Below are the code and all the weights of a small trained network. Each question names an input and a class and asks about switching units off, where a switched-off unit gives its printed mean instead of its output.

import numpy as np


def w(rows, s, z=0):
    codes = np.array(rows[::2]) - 128.0
    scale = np.full(codes.shape[1], s)
    scale[-1] = z or s
    return codes * scale


def f(y):
    return y / 2 * (1 + np.tanh(0.7978845608 * (y + 0.044715 * y**3)))


def log_softmax(a):
    a = a - a.max(-1, keepdims=True)
    return a - np.log(np.exp(a).sum(-1, keepdims=True))


def net(x, mask):
    res = np.array(x, float).reshape(1, 5) / 4 @ E
    y = f(res @ A[0][:, :-1].T + A[0][:, -1])
    res = res + np.where(mask, y, B[0][:, -1]) @ B[0][:, :-1]
    return log_softmax(res[-1] @ U[:, :-1].T + U[:, -1])


A, B = {}, {}
E = w([
[188,73,255,55,151],'x0',
[97,231,168,222,190],'x1',
[2,136,89,86,103],'x2',
[242,220,76,48,143],'x3',
[197,169,127,239,77],'x4',
],0.0089)
A[0] = w([
[144,136,75,160,104,99],'neuron 0',
[110,78,120,13,148,154],'neuron 1',
[45,108,123,136,173,150],'neuron 2',
[115,101,126,38,133,152],'neuron 3',
[115,39,119,186,93,201],'neuron 4',
[128,121,90,136,133,77],'neuron 5',
[203,159,141,158,102,223],'neuron 6',
[232,212,217,135,116,128],'neuron 7',
[40,65,156,132,183,150],'neuron 8',
[190,196,186,112,165,175],'neuron 9',
[98,253,70,167,129,178],'neuron 10',
[115,84,151,94,170,254],'neuron 11',
[125,190,66,163,131,123],'neuron 12',
],0.014,0.0067)
B[0] = w([
[146,159,132,111,129,162],'neuron 0',
[101,54,29,113,62,241],'neuron 1',
[101,154,149,194,92,190],'neuron 2',
[117,13,37,129,78,211],'neuron 3',
[211,171,174,184,115,214],'neuron 4',
[113,114,83,109,127,131],'neuron 5',
[190,128,145,88,191,227],'neuron 6',
[124,97,169,98,181,252],'neuron 7',
[49,122,183,205,99,212],'neuron 8',
[86,74,147,11,212,224],'neuron 9',
[91,241,61,60,100,247],'neuron 10',
[86,58,134,118,114,208],'neuron 11',
[129,216,108,92,98,196],'neuron 12',
],0.012,0.015)
U = w([
[114,204,81,91,124,253],'0',
[86,119,210,186,107,12],'1',
[129,66,171,60,230,133],'2',
[118,31,68,104,84,44],'3',
[248,119,164,145,120,132],'4',
],0.012,0.0023)

Each question gives the input, the list of numbers given to net, and the class t.
The units are the neurons (one row each of A and B). Each row of codes is followed by its name. A weight is (code - 128) times the scale printed after its matrix; where a second scale follows, it is the last column's (A, B and U).
mask holds one flag per neuron, in row order. A switched-off neuron (its flag False) gives its mean, the last column of its row in B, instead of its output. The means were averaged over made-up inputs and are rounded, as every weight is.
A unit's drop is (log p(t) with every unit on - log p(t) with that unit switched off) / (log p(t) with every unit on - log p(t) with every unit switched off).
The circuit of an input: a set's keep is (log p(t) with only the set's units on - log p(t) with every unit switched off) / (log p(t) with every unit on - log p(t) with every unit switched off). Starting from the 12 units with the biggest drops (on a tie, the unit counted first), units are removed one at a time, each time the one whose removal leaves the highest keep (on an exact tie, the one counted first), for as long as the keep stays at least 0.8.
circuit, biggest first: the units of the circuit, biggest drop first
k most important neurons: the k neurons with the biggest drops, biggest first
drop of u: that unit's drop, to one decimal
input [6,-4,-3,-7,6], class 4: circuit, biggest first	[neuron 4]
input [2,3,4,-4,-7], class 1: 4 most important neurons	[neuron 8; neuron 2; neuron 9; neuron 10]
input [-8,-4,2,-5,-5], class 1: circuit, biggest first	[neuron 8; neuron 2]
input [3,-8,0,1,6], class 4: 2 most important neurons	[neuron 9; neuron 4]
input [6,4,8,-1,-4], class 3: 2 most important neurons	[neuron 1; neuron 3]
input [-6,2,-8,-6,5], class 4: 2 most important neurons	[neuron 4; neuron 6]
input [-2,-3,3,-6,-5], class 1: 4 most important neurons	[neuron 8; neuron 2; neuron 4; neuron 9]
input [0,5,0,7,-2], class 2: 2 most important neurons	[neuron 9; neuron 7]
input [-3,1,8,5,-7], class 3: 2 most important neurons	[neuron 3; neuron 1]
input [-1,6,-3,6,5], class 2: 3 most important neurons	[neuron 9; neuron 7; neuron 6]
input [7,-6,-1,-3,7], class 4: 2 most important neurons	[neuron 4; neuron 9]
input [3,0,-5,1,-6], class 3: drop of neuron 1	0.3
input [8,7,0,-7,7], class 2: drop of neuron 9	0.3
input [-6,2,2,-8,7], class 0: circuit, biggest first	[neuron 10]
input [-3,-2,-4,7,0], class 2: drop of neuron 9	0.1
